Below are the code and all the weights of a small trained network. Each question names an input and a class and asks about switching units off, where a switched-off unit gives its printed mean instead of its output.

import numpy as np


def w(rows, s, z=0):
    codes = np.array(rows[::2]) - 128.0
    scale = np.full(codes.shape[1], s)
    scale[-1] = z or s
    return codes * scale


def f(y):
    return np.maximum(y, 0)


def log_softmax(a):
    a = a - a.max(-1, keepdims=True)
    return a - np.log(np.exp(a).sum(-1, keepdims=True))


def net(x, mask):
    res = np.array(x, float).reshape(1, 6) / 4 @ E
    y = f(res @ A[0][:, :-1].T + A[0][:, -1])
    res = res + np.where(mask, y, B[0][:, -1]) @ B[0][:, :-1]
    return log_softmax(res[-1] @ U[:, :-1].T + U[:, -1])


A, B = {}, {}
E = w([
[164,3,155,65],'x0',
[1,126,152,82],'x1',
[155,176,48,22],'x2',
[126,124,122,131],'x3',
[127,126,122,130],'x4',
[128,129,128,127],'x5',
],0.013)
A[0] = w([
[151,76,141,86,147],'N1',
[136,98,148,98,85],'N2',
[50,110,128,89,87],'N3',
[133,87,198,187,26],'N4',
[146,184,91,70,109],'N5',
[31,107,135,73,100],'N6',
[119,209,154,203,123],'N7',
[37,113,105,101,110],'N8',
[148,61,132,92,80],'N9',
[156,170,66,6,45],'N10',
[94,154,88,163,83],'N11',
[167,152,65,56,22],'N12',
[244,141,127,156,71],'N13',
[47,120,134,96,66],'N14',
[142,128,138,113,4],'N15',
[135,73,123,117,77],'N16',
[144,92,140,105,53],'N17',
[130,122,142,119,139],'N18',
[216,128,102,159,70],'N19',
[130,115,93,137,64],'N20',
[140,36,123,89,126],'N21',
[151,115,103,142,30],'N22',
[139,99,125,123,94],'N23',
[124,210,118,147,86],'N24',
[130,119,111,136,92],'N25',
[108,83,175,217,3],'N26',
[111,131,136,118,58],'N27',
[143,43,158,80,102],'N28',
[191,103,103,145,85],'N29',
[142,77,102,129,67],'N30',
[150,157,125,64,49],'N31',
[226,136,112,161,101],'N32',
[139,139,105,81,61],'N33',
[140,121,154,106,48],'N34',
[96,112,110,160,47],'N35',
[96,167,76,176,94],'N36',
[182,129,107,155,106],'N37',
[120,219,108,146,100],'N38',
[82,128,158,91,31],'N39',
[199,124,113,144,61],'N40',
],0.015,0.0052)
B[0] = w([
[147,121,22,45,203],'N1',
[127,125,98,101,168],'N2',
[168,209,146,165,202],'N3',
[84,56,185,211,191],'N4',
[83,49,176,159,205],'N5',
[188,237,167,178,227],'N6',
[102,59,45,5,215],'N7',
[198,205,154,151,205],'N8',
[134,118,78,70,200],'N9',
[45,51,214,233,250],'N10',
[141,120,91,67,167],'N11',
[98,84,221,170,209],'N12',
[160,208,168,163,220],'N13',
[157,217,169,172,196],'N14',
[158,126,145,102,130],'N15',
[104,115,80,57,173],'N16',
[111,126,87,101,164],'N17',
[122,127,93,132,143],'N18',
[186,185,159,150,202],'N19',
[144,136,142,128,133],'N20',
[134,111,4,2,227],'N21',
[132,145,121,146,142],'N22',
[134,123,110,97,151],'N23',
[106,95,22,23,195],'N24',
[136,134,106,150,130],'N25',
[76,34,235,243,197],'N26',
[145,135,139,125,136],'N27',
[145,105,65,39,229],'N28',
[102,175,143,122,182],'N29',
[149,122,91,110,160],'N30',
[113,79,158,171,175],'N31',
[177,228,143,169,213],'N32',
[69,62,171,202,169],'N33',
[130,125,107,124,140],'N34',
[116,133,157,159,141],'N35',
[170,99,67,72,185],'N36',
[144,194,157,109,179],'N37',
[143,71,14,5,207],'N38',
[138,157,119,148,170],'N39',
[153,176,147,168,182],'N40',
],0.0077,0.017)
U = w([
[122,89,41,85,245],'0',
[139,248,128,165,96],'1',
[92,16,155,190,5],'2',
],0.014,0.0021)

Each question gives the input, the list of numbers given to net, and the class t.
The units are the neurons (one row each of A and B). Each row of codes is followed by its name. A weight is (code - 128) times the scale printed after its matrix; where a second scale follows, it is the last column's (A, B and U).
mask holds one flag per neuron, in row order. A switched-off neuron (its flag False) gives its mean, the last column of its row in B, instead of its output. The means were averaged over made-up inputs and are rounded, as every weight is.
A unit's drop is (log p(t) with every unit on - log p(t) with that unit switched off) / (log p(t) with every unit on - log p(t) with every unit switched off).
The circuit of an input: a set's keep is (log p(t) with only the set's units on - log p(t) with every unit switched off) / (log p(t) with every unit on - log p(t) with every unit switched off). Starting from the 12 units with the biggest drops (on a tie, the unit counted first), units are removed one at a time, each time the one whose removal leaves the highest keep (on an exact tie, the one counted first), for as long as the keep stays at least 0.8.
units of the circuit, in order: the units of the circuit, biggest drop first
top k neurons: the k neurons with the biggest drops, biggest first
drop when u is switched off: that unit's drop, to one decimal
input [8,6,-8,4,-1,8], class 0: top 2 neurons	[N21 N28]
input [-5,-3,8,1,-3,-4], class 2: top neuron	[N10]
input [-8,-7,-2,7,1,4], class 0: top 2 neurons	[N7 N38]
input [3,-4,5,3,7,-8], class 2: units of the circuit, in order	[N10 N12]
input [7,1,-7,-7,8,-6], class 0: top 4 neurons	[N21 N10 N28 N1]
input [1,7,7,7,-6,-2], class 1: top 3 neurons	[N6 N8 N3]
input [-8,-8,7,-2,-5,-6], class 0: top 4 neurons	[N38 N24 N7 N6]
input [-1,-4,-6,-1,0,-4], class 2: top 2 neurons	[N26 N4]
input [0,-8,7,4,-8,2], class 1: top 2 neurons	[N32 N13]
input [-3,0,-4,1,0,3], class 2: top 2 neurons	[N21 N26]
input [2,8,8,1,7,0], class 1: top 2 neurons	[N6 N8]
input [-1,1,-2,5,-7,-3], class 2: drop when N32 is switched off	0.1
input [5,7,0,1,2,-4], class 1: drop when N6 is switched off	0.3
input [5,8,8,-4,-5,-4], class 1: units of the circuit, in order	[N6]
input [-3,-3,-5,2,2,-5], class 2: drop when N26 is switched off	0.2
